In the rows, 128 means zero.
Facts:
j_270 (Θ 39) (Λ gino) (δ j_269)
j_876 (Θ 680) (Λ gino) (τ j_785, j_572, j_280, j_451, j_964, j_163)
j_48 (Θ 39) (Λ skotras)
j_690 (Θ 39) (Λ gino) (δ j_493, j_226)
j_493 (Θ 39) (Λ vupokle)
j_990 (Θ 680) (Λ flofel) (τ j_493, j_358, j_301, j_226, j_577)
j_572 (Θ 39) (Λ gino)
j_852 (Θ 680) (Λ gino) (τ j_101, j_358, j_572, j_708, j_5, j_487)
j_294 (Θ 39) (Λ gino)
j_916 (Θ 680) (Λ gino) (δ j_243, j_487)
j_101 (Θ 39) (Λ gino)
j_523 (Θ 680) (Λ vupokle) (δ j_470)
j_103 (Θ 680) (Λ gino)
j_301 (Θ 39) (Λ gino) (δ j_569)
j_136 (Θ 680) (Λ gino) (τ j_294, j_629)
j_831 (Θ 680) (Λ flofel) (τ j_569, j_754, j_320, j_243, j_651, j_48, j_964)
j_226 (Θ 680) (Λ vupokle) (δ j_509)
j_340 (Θ 680) (Λ flofel) (δ j_509)
j_339 (Θ 39) (Λ vupokle) (τ j_358, j_270, j_243)
j_569 (Θ 680) (Λ skotras)
j_739 (Θ 680) (Λ stusim) (δ j_873)
j_723 (Θ 39) (Λ vupokle) (δ j_852, j_470)
j_866 (Θ 680) (Λ skotras) (δ j_754, j_226)
j_11 (Θ 680) (Λ gino) (δ j_103)
j_892 (Θ 680) (Λ vupokle)
j_348 (Θ 39) (Λ gino) (τ j_101, j_358, j_733) (δ j_476)
j_476 (Θ 39) (Λ stusim) (δ j_226)
j_778 (Θ 39) (Λ gino) (δ j_11, j_103)
j_457 (Θ 680) (Λ vupokle)
j_470 (Θ 39) (Λ gino) (τ j_651, j_487) (δ j_11, j_509)
j_243 (Θ 680) (Λ stusim) (δ j_778, j_754)
j_929 (Θ 680) (Λ flofel) (δ j_243, j_651, j_852)
j_451 (Θ 39) (Λ flofel)
j_320 (Θ 39) (Λ gino) (δ j_243, j_929, j_739)
j_487 (Θ 680) (Λ stusim) (δ j_833, j_852)
j_358 (Θ 680) (Λ gino)
j_964 (Θ 680) (Λ gino) (δ j_929)
j_443 (Θ 680) (Λ stusim)
j_163 (Θ 39) (Λ flofel)
j_702 (Θ 39) (Λ flofel) (δ j_101, j_487)
j_355 (Θ 39) (Λ stusim)
j_651 (Θ 680) (Λ stusim) (δ j_243)
j_708 (Θ 680) (Λ gino)
j_875 (Θ 680) (Λ vupokle) (τ j_785, j_294, j_476, j_866, j_269, j_486, j_12, j_226) (δ j_785, j_243, j_739)
j_5 (Θ 680) (Λ flofel)
j_49 (Θ 680) (Λ flofel) (τ j_493, j_320, j_486, j_629) (δ j_852, j_929)
j_783 (Θ 680) (Λ gino)
j_87 (Θ 39) (Λ flofel) (δ j_569, j_340)
j_577 (Θ 39) (Λ vupokle) (δ j_11, j_443, j_852, j_629)
j_873 (Θ 39) (Λ gino) (τ j_785, j_754, j_702, j_87, j_577)
j_802 (Θ 680) (Λ gino) (τ j_833, j_358, j_733, j_457, j_651, j_48, j_340)
j_733 (Θ 39) (Λ vupokle) (δ j_785)
j_12 (Θ 680) (Λ gino) (δ j_866, j_348)
j_186 (Θ 680) (Λ flofel) (δ j_833, j_739, j_629)
j_269 (Θ 680) (Λ gino) (δ j_523)
j_280 (Θ 680) (Λ vupokle) (δ j_487, j_269)
j_629 (Θ 39) (Λ skotras) (δ j_569)
j_509 (Θ 680) (Λ stusim) (δ j_103)
j_486 (Θ 39) (Λ vupokle) (δ j_186, j_708, j_348)
j_580 (Θ 39) (Λ vupokle) (δ j_270)
j_754 (Θ 39) (Λ gino) (δ j_778)
j_833 (Θ 680) (Λ gino) (δ j_852)
j_785 (Θ 39) (Λ gino)

Known rows:
[117 140 172 159  96 130  92 152  90  90 143  92 145 188 103 102 103 132
  82 119 126 131 122  87 117  95  92  98 134 145 107 118 175 118 120 140
  68 157  85 141 132 120 111 127 158  96  75 106] -> j_690
[128 114 164 160 105 136  80 136  83 104 148 106 134 161 122 114  84 123
 104 115 132 122 106  52 114  95 101 139 142 138 142 125 146 116 101 138
  74 145  77 128 119 118 103 116 149  78  96 120] -> j_226
[130 102 153 164 101 145  72 127  81  81 162 121 128 167 124 125  58 121
 111 129 143 134 102  54 115 105 103 141 127 136 162 131 133 112  84 138
  86 158 106 134 128 105  99 123 140  76  79 112] -> j_476
[106 101 154 119 124 146  94 139  78 102 178 106 109 182 115 118  63 109
  99 115 140 129 125  88 119 121 104 139 105 138 148 141 173  98  43 151
 100 144 100 113 118 116 113 106 180  84  62 111] -> j_875
[130  85 156 153 116 116  89 117  84  82 171 100 114 166 119 118  71 125
 127 132 128 134 102  74 109 109  97 150 127 147 133 150 152 119  83 132
  93 132  85  92 138 119 114 106 163  82 102 126] -> j_294
[107  78 153 146 126 117  96 114  88  90 184  83 122 174  98 103  85 129
 120 122 139 132 110  94 115 125 101 138 107 153 109 153 169 108  66 143
 101 156  64  87 127 147 125  89 172  80  79 123] -> j_136
[124 107 139 158  97 144  62 125  71  84 156 114 132 177 122 132  59 123
 104 129 146 134 100  56 110 102 110 143 125 131 166 135 131 111  76 141
  89 146 100 136 134  99 105 121 144  78  72 119] -> j_12
[124 116 180 121 101 137  91 162  83 101 146  72 125 170 101 153  91 136
 121 102 133 135 110  94  93  98 101 150 107 168 115 135 173 141 101 133
  83 101  75 138 135  97 126 120 182  91  80 122] -> j_964
[141 141 186 145  88 109 104 127 107 115 145  80 102 119  90  81  86 183
 100 108 124 140 172  60  98  75  96 160 113 180 126  94 163 159  60 156
  91 133 131 120 145  95  92  95 122  86 131 123] -> j_101
[116 105 172 138  87 150  98 153  90  99 144  97 124 155 103 121  71 142
 119 113 142 126  93 102 106  78  96 147 125 145 110 129 163 134  97 151
  81 116  81 156 128 114 107 109 165  96 105 124] -> j_754
[100 107 201 119 101 156 127 140 117  96 182 103 145 146 107 114  52 141
  91  97 149 121 108 129 132 109  98 139  96 167 104 121 194  86  63 158
  83 120  86 136  91 121  96 109 189 116 116 116] -> j_873
[111 119 171 137 104 146  94 139  92 114 156  91 121 168 103 111  77 136
 112 105 140 130 117  93 108  99 103 148 111 163 131 133 167 128  89 139
  82 143  68 136 121 125 108 104 151  92  85 121] -> j_778
[110 119 173 141 106 140  99 132  96 109 151  89 119 161 100 108  80 131
 108 108 135 134 118  81 112  95  99 150 114 163 129 128 172 128  80 140
  80 136  87 139 127 117 107 105 167 100  93 123] -> j_892
[111 119 171 114  60 136 108 149  45 157 126 116  85 183 102  99  78 107
  77  84 122 152 134  71 103  67 104 145 149 110 155 134 192 156  67 140
  88 126 115 147 126 121 101 105 211  77  94 102] -> j_733
[118  90 184 154  89 148 110  96  99  85 139  86 137 157 101 125  64 135
 117 115 150 160 102 100 101  75  72 165 143 170  84 141 178 169  90 123
  90 126  73 131 132 118  95  92 170 121 110 132] -> j_569
[112 109 175 142  99 143  94 124  96 100 156  90 137 159  99 111  79 134
 111 102 142 134 112  86 115  99 103 145 112 163 136 133 171 124  75 139
  86 133  84 130 116 116 106 105 172  96  87 121] -> j_186
[130 157 177 133 110 130  83 128  99  96 158  73  96 169 118 137 102 136
 119  90 161 135 111  50  72 108  76 147  80 163 139 147 160 143 109 142
  78 112 100 167 158 102 121 111 176 101 109 128] -> j_280
[123  88 168 126  89 124  89 141  78 101 140  82 121 161 104 133  86 141
 117 115 119 133 107  94 106  97  99 154 129 156 109 137 178 140  88 135
  89 114  79 109 131 119 120 108 189  83  93 129] -> j_320
[119 103 177 130  82 133 101 151  81 110 141  86 120 157  84 118  75 144
 118 103 129 143 109 105 105  74 100 161 128 169 132 122 176 140  84 125
  77 123  82 138 126 103 107 117 171  88  97 109] -> j_651
[115 123 202 141 103 163  83 120 100 136 144  84 118 156  84 117  75 131
  84 110 144 139 132 106 127  96 106 157 112 185 117 133 183 147  66 157
  72 165  64 143 122 129 112 111 167 120  71 127] -> j_339
[125 157 184 134 103 130 102 130  97  84 150  86 113 162 117 141  93 121
 123  79 157 141 107  44  88 111  74 142  90 158 144 140 161 147 107 140
  78 114  87 159 144 109 113 114 169  97 101 120] -> j_163
[112 116 166 134 115 143  87 145  97 119 151  83 116 173  98 112  78 132
 119 113 137 130 118  83 103  95  95 147 119 160 134 130 168 132  88 139
  84 131  75 138 129 113 118 106 153  94  84 126] -> j_723

Rows, some named above:
[116 147 180 141  88 130 106 129  98 107 152  70 124 157 109 125  94 130
 118  96 140 138 117  70 108  91  95 148 107 152 143 126 160 145  96 128
  76 118  94 149 137 104 117 115 159 109  99 118] -> j_572
[153 107 209 160 114 166  54  79 109 164 132  70  75 158  96 145  70 137
  61 124 130 127 115  99 119  73 106 186 133 184 143 159 188 154  86 157
  51 158  78 155 163 119 129 128 179 160 110 137] -> j_270
[115 106 165 146 120 140  91 125 105 120 156  87 100 171  96  98  86 137
 110 110 146 125 109  84 101  96  98 152 113 162 142 140 174 127  91 139
  77 133  80 146 130 115 117 105 154 115 104 118] -> j_523
[128  81 151 149 112 120  90 117  82  90 162 100 114 164 116 123  71 125
 125 127 128 133 100  76 109 106  95 151 126 146 136 145 156 123  83 132
  93 130  85  95 140 121 112 105 165  81  98 126] -> j_294
[117 124 169 148  80 122 106 135 102 124 147  68 116 150  82 105  78 146
 110 110 128 139 137  89 108  76 108 164 114 159 139 112 163 153  82 126
  86 119 109 131 145  97 115 109 143 101 112 118] -> j_487
[109 123 172 112  62 135 109 147  44 150 128 113  84 181 103  95  81 102
  78  87 120 153 128  69 100  69 102 145 155 111 159 136 188 155  54 143
  86 129 113 146 125 118  99 105 212  77  97 106] -> j_733
[111 143 168 150  69 120 119 115 104 134 152  62 120 150  97 107  87 125
 119 100 118 133 132  81 123  73 115 158 112 144 148 108 156 151  88 115
  82 121 114 128 141  95 120 119 138 108 108 121] -> j_5
[120 104 180 142  84 144  91 129  88 108 130  88 122 166  86 106  77 146
 104 107 132 148 106  85  96  83 100 149 135 174 132 132 177 145  92 129
  76 128  84 138 125 114 101 107 172  92 106 110] -> j_48
[127 116 164 160 103 135  83 139  86 103 146 104 136 164 126 112  83 129
 107 115 127 119 106  55 111  94 100 138 139 144 136 125 149 114  95 137
  78 150  80 132 122 116 103 117 148  77  92 128] -> j_226
[122 147 177 142  95 119 108 122  98 113 152  73 117 159 107 120  86 129
 111  93 139 138 118  68 105  88  95 152 107 154 141 126 157 149 100 127
  81 121  92 151 140 100 115 117 161  96 101 121] -> j_572
[134 108 190 137  87 151  89 138  88 119 133  86 114 150  94 140  66 134
 109 112 127 141 116 103 119  84 108 161 132 172 116 135 171 156  87 145
  79 131  69 136 128 117 113 118 179  97  90 124] -> j_243
[ 97 117 179 134 102 141  92 128  98 117 140  92 131 175  74  81  86 141
  95  97 145 148 118  95 105  90 100 143 115 184 141 129 189 130  69 137
  84 144  78 144 102 119 104  99 166  99  79 104] -> j_802
[ 95 113 176 137 105 141  92 130  96 115 144  93 132 175  73  79  84 144
  94  95 144 147 120  98 106  82  99 147 125 185 144 124 190 129  74 137
  79 146  81 142 108 119 101  99 162  91  80 102] -> j_802
[118  88 149 157  81 126  71 112  76  84 160 100 155 153 111 130  76 143
 104 120 135 131  98  55 112 109 107 157 126 136 143 140 144 119  63 139
 100 142  89 121 122 112 111 104 178  66  91 132] -> j_486
[110 106 169 135 111 151  87 150  99 122 142  89 134 156 124 106  76 135
 114 114 139 107 102  79 102  81  93 147 131 148 110 127 162 122  89 141
  86 115  75 149 115  98 108 104 156  91 107 147] -> j_577
[135  90 147 147 136 144  71 104  98  98 170 111  83 178 127 117  58 123
  96 135 144 121 105  64 101  99 103 162 122 152 176 147 152 103  81 139
  78 139 110 124 142 100 113 121 142 109 112 119] -> j_269
[103 143 173 176  34 115 116  89 107 120 168  63 167 114  90 109  76 140
 104  92 134 135 116  71 146  81 128 171 103 134 181 108 131 144  78 121
  91 138 126 133 134 106 100 120 159 103 119 124] -> j_708
[118 120 180 143  88 135  92 124  92 127 137  84 120 154  98 109  84 135
  95 103 126 136 116  75 110  80 103 153 135 165 139 124 166 145  84 127
  78 133  84 138 122 108 106 113 167  93 100 125] -> j_358
[ 88 124 166 144  97 135 109 130 110 129 156  74 115 179  75  80  85 140
 119 105 147 147 133 111 116  92 106 149 102 169 137 130 176 139  77 139
  84 146  79 142 120 123 116  98 139 110  78 109] -> j_470
[107 116 179 142 121 140  90 133 101 127 160  98 133 164 112  88  94 130
  94 102 136 110 122  74 119 107  97 134 113 161 120 128 175 106  64 149
  82 146  70 131  99 118 108  98 162  93  87 136] -> j_990
[ 91 128 171 155  82 136  89 124  95 122 150  74 160 174  75  84  93 142
  90  94 143 140 125  78 123  95 114 139 110 161 160 123 169 124  70 148
  85 164  88 148 107 121 105 106 158  99  68 110] -> j_348
[122 118 180 123  81 144 127 150  69 111 163 124  81 156 129 122  61 106
 104  94 139 137 112  77 113  97  86 146 129 116 141 142 175 127  77 157
  86 120 108 141 124 131  95 108 190  83 119 114] -> j_785
[123 124 179 124  81 146 127 150  75 112 161 126  84 155 133 116  61 108
 109  93 141 134 113  79 109 103  87 147 120 114 144 137 169 122  72 156
  84 123 112 144 124 129  98 104 190  80 120 115] -> j_785
[103 147 183 131 114 142 104 130 108  92 172  82 121 174 102 119  92 131
 107  84 159 137 121  68 101 121  84 139  74 171 131 147 177 126  84 154
  85 137  84 150 128 121 116 105 168 109  80 123] -> j_876
[ 99  96 166 146  93 181 105 142 104  92 135  91 152 167 136 114  57 129
 107 128 158 121  94 106  96  64  70 136 134 128  78 123 171 127 101 144
  97 107  91 170 118  89 109  90 152 127 107 155] -> j_87
[118 106 181 144  82 139  88 130  86 100 129  95 124 164  86 109  83 147
 105 107 131 145 105  89  95  74 101 157 135 170 134 133 174 145  93 129
  79 132  79 141 128 115 102 110 176  97 107 113] -> j_48
[104 139 177 180  37 117 110  92 104 123 171  65 165 110  90 110  79 143
 101  92 132 143 112  65 148  86 125 172 103 136 173 110 135 144  73 124
  89 141 117 138 130 106 101 118 159 103 121 126] -> j_708
[123 121 177 118 101 133  85 160  86  97 147  70 123 168  99 156  83 138
 123 102 135 136 111  87  96 102  98 147 104 173 119 131 175 142  98 130
  81 101  77 145 135  96 129 121 181  86  86 121] -> j_964
[115 116 164 144 115 140  89 114 107 122 153  85  99 174 100 103  84 137
 110 112 147 125 112  83 104  94  99 155 110 168 144 142 171 129  95 140
  76 136  75 144 136 120 112 106 152 111 106 121] -> j_523
[128  84 152 158 117 122  89 118  85  86 165 100 109 163 118 119  69 128
 119 127 134 134 105  72 113 113  95 154 128 144 130 145 156 120  78 133
  91 138  85  94 142 123 114 106 165  74 102 124] -> j_294
[105  95 161 126 126 128  82 143  90 106 166  82 121 176  96 112  95 129
 122 117 129 123 121  96 112 119 104 140 104 168 107 143 180 113  63 149
  96 134  65 106 116 126 128  94 175  71  72 130] -> j_49
[107 105 181 151 125 142  74 104  97 122 115  87 166 172 148  97 102 103
  75 102 121 111 119  23 115  79  68 139 164 144  99 123 174 136  61 120
  89 120  67 121  89  83 101  84 183 102 102 181] -> j_301
[119  70 161 155 110 123  98 101  87  87 161  86 132 160 114 115  80 126
 133 121 128 137 103  80 111 106  91 159 136 153 104 150 158 136  75 125
 100 131  68  83 128 128 110  90 176  72 103 141] -> j_629
[108 108 172 142  98 142  92 119  84 103 106 107 138 183  89  77  81 135
  97 101 144 155 105  72  89  62  85 152 159 177 142 129 182 157  92 116
  78 138  77 148 108 101  90  94 159  96  95 107] -> j_340
[127 108 168 127  88 146  90 176  99  97 145  97 126 142 120 110  68 182
  98 133 145 114 127  99  75  79  79 137 110 140  74 111 169 117  75 183
 102 107 122 164 133  90 106  94 136  94 130 150] -> j_702
[113 105 164 152 123 132  69  84 110 130 162  69  85 198  98  99 100 141
  61 121 141 119 105  85  92  93  97 152  95 161 159 158 192 114  98 133
  65 131 109 149 155 113 137 109 183 151 125 120] -> j_580
[105 102 160 117 121 143  94 134  86 104 176 112 106 183 114 117  64 106
  97 113 137 129 122  88 119 121 107 145 106 142 147 145 176  99  54 149
 100 145  98 115 121 113 115 103 172  86  69 113] -> j_875
[105 113 182 139 101 143  97 132  99 109 156  85 123 174  85 104  83 142
 100 110 147 139 120 105 110  99  96 140 107 168 111 138 189 132  75 151
  86 149  68 145 116 129 110  99 174 107  81 114] -> j_831
[141 127 184 176 109 110  99 145  97  79 144 106 143 162 124  94 110 138
  92 119 101 115 113  67 121 103  84 102 165 148  94 116 166 108 136 136
  54 155  70 108 124 143  99 134 158  87 111 114] -> j_493
[ 97 140 182 138 102 132 121 131 117 130 167  64 121 153  83  89  89 126
 113  94 140 134 142  99 127  95 108 154  95 174 134 114 174 135  72 135
  82 139  87 131 117 116 112 106 137  98  89 116] -> j_852

The same things again, as new rows of numbers:
Known rows:
[ 90 183 122 124 121 120 106 119  98 182 112  96 185 150  80 115 149 133
 107 197 149] -> j_852
[113 168 158 111 126 127 123 132  90 178 116  55 140 114  92  78 166 144
  78 164  90] -> j_136
[ 88 164 153 126 112 104 123 115 113 154 122  70 136 134  88  91 158 138
  95 165 101] -> j_49
[113 169 149 124 113 135 130 121  90 181 115  76 164 114  76  93 159 150
 122 163 112] -> j_990
[118 171 135 108  92 152 145 125 104 179 103  74 179 146  78  72 156 159
  94 165 118] -> j_876
[ 99 158 168 131 108 133 128 118 107 155 129  79 132 125  90  63 148 135
  85 158 105] -> j_875
[137 159 150 127 105 111 118 115  87 174 109  62 184 139  96  94 167 155
 126 177 130] -> j_802
[ 82 196 144 148  87 138  73 109  90 196 110 116 156 165 107  97 185 163
 175 132  94] -> j_270
[145 180 139 109  82 166 143 119 119 185  98  85 178 176  82  66 146 147
 117 151 108] -> j_163
[133 176 147 126 107 158 136 119 102 188 105 106 185 165  78  75 152 140
 136 152 121] -> j_572
[132 177 156 132 116 138 116 116  91 185 111 103 176 150  86  88 158 139
 158 154 117] -> j_358
[100 162 152 133 104 116 122 110 116 162 118  92 152 159  85  87 151 136
 117 164 110] -> j_916
[107 182 136 117 107 126 111 105 106 179 115  81 159 137 100  91 147 136
 130 173 124] -> j_443
[143 158 169 153 103 133 115 107  94 165 109  94 168 157 101  71 151 136
 143 158 132] -> j_733
[114 166 156 132  74 138 119 104  98 184 106 108 145 134  89  92 130 133
 136 165 108] -> j_754
[126 172 150 120 107 143 128 116  94 179 107  84 166 139  87  85 158 142
 126 157 114] -> j_783
[102 168 146 138 102 122 115 113 104 163 112  93 149 142  85  91 144 132
 114 168 120] -> j_929
[107 164 164 114 104 150 119 106  81 207 114 104 138 137 101  93 137 131
 131 159  96] -> j_226
[103 181 155 154  83 131  87 106  90 176 105 112 144 163 104  88 148 145
 127 158 117] -> j_243
[124 171 148 122 106 139 125 119  93 180 111  81 168 134  83  87 156 144
 129 161 110] -> j_355
[103 169 142 120  90 139 108 111  92 201 112  94 151 136 106  88 140 142
 112 182 119] -> j_103
[109 158 146 129 102 129 126 119 116 191 114  87 170 144  92  94 161 147
 142 157  95] -> j_580

Rows, some named above:
[142 179 154 134  93 159 120 116 101 171 110 101 152 133  76  70 132 135
 106 161 112] -> j_785
[144 155 155 122  96 109 100  93 101 199 112  81 162 157 133  99 144 137
 163 170 127] -> j_340
[140 198 137 107  91 131  96  94  99 188 113  74 147 146 121  94 146 142
 146 165 132] -> j_569
[140 160 166 154  99 130 116 105 100 159 111 101 168 155 101  75 150 137
 141 159 132] -> j_733
[116 168 130 125  91 119 146 103 122 160 108 110 155 126  45 124 134 129
 174 152  91] -> j_702
[101 163 165 136 112 132 130 119 105 152 122  77 130 123  87  61 149 132
  85 158 106] -> j_875
[115 179 152 116 135 162 132 108  82 186 111 124 186 173  75 103 144 128
 157 163 147] -> j_708
[ 81 154 140 124 106 118 119 110 101 193 112  89 176 140 108  92 159 151
 123 185 143] -> j_470
[115 170 150 122 107 134 130 121  88 179 114  76 167 112  75  87 162 147
 125 162 115] -> j_990
[115 170 149 121 131 129 112 124 114 207 119  94 141 139 100  82 147 122
 136 157  70] -> j_269
[119 168 145 136  84 135 126 108 121 161 110  95 155 176  86  81 145 137
 124 155 113] -> j_964
[119 173 154 135 134 164 132 118  99 195 111 123 198 162  77  78 156 134
 170 159 133] -> j_5
[117 168 158 116 126 130 124 131  86 184 120  53 143 108  94  74 164 143
  88 164  90] -> j_136
[ 98 163 137 123 104 127 117 112 110 197 113  90 159 135 101  90 155 144
 139 172 105] -> j_523
[112 169 147 122  96 126 119 116  90 178 108  68 167 132  92  92 163 160
 114 164 121] -> j_831
[109 171 150 114 110 130 127 120  89 178 113  72 164 110  81  92 162 146
 122 163 113] -> j_990
[ 99 158 156 114 110 128 129 109  64 186 110  84 170 149  95 108 157 150
 116 175 143] -> j_348
[120 185 153 114 120 139 124  97 111 182 122  90 147 125  96  77 148 129
 177 150 120] -> j_301

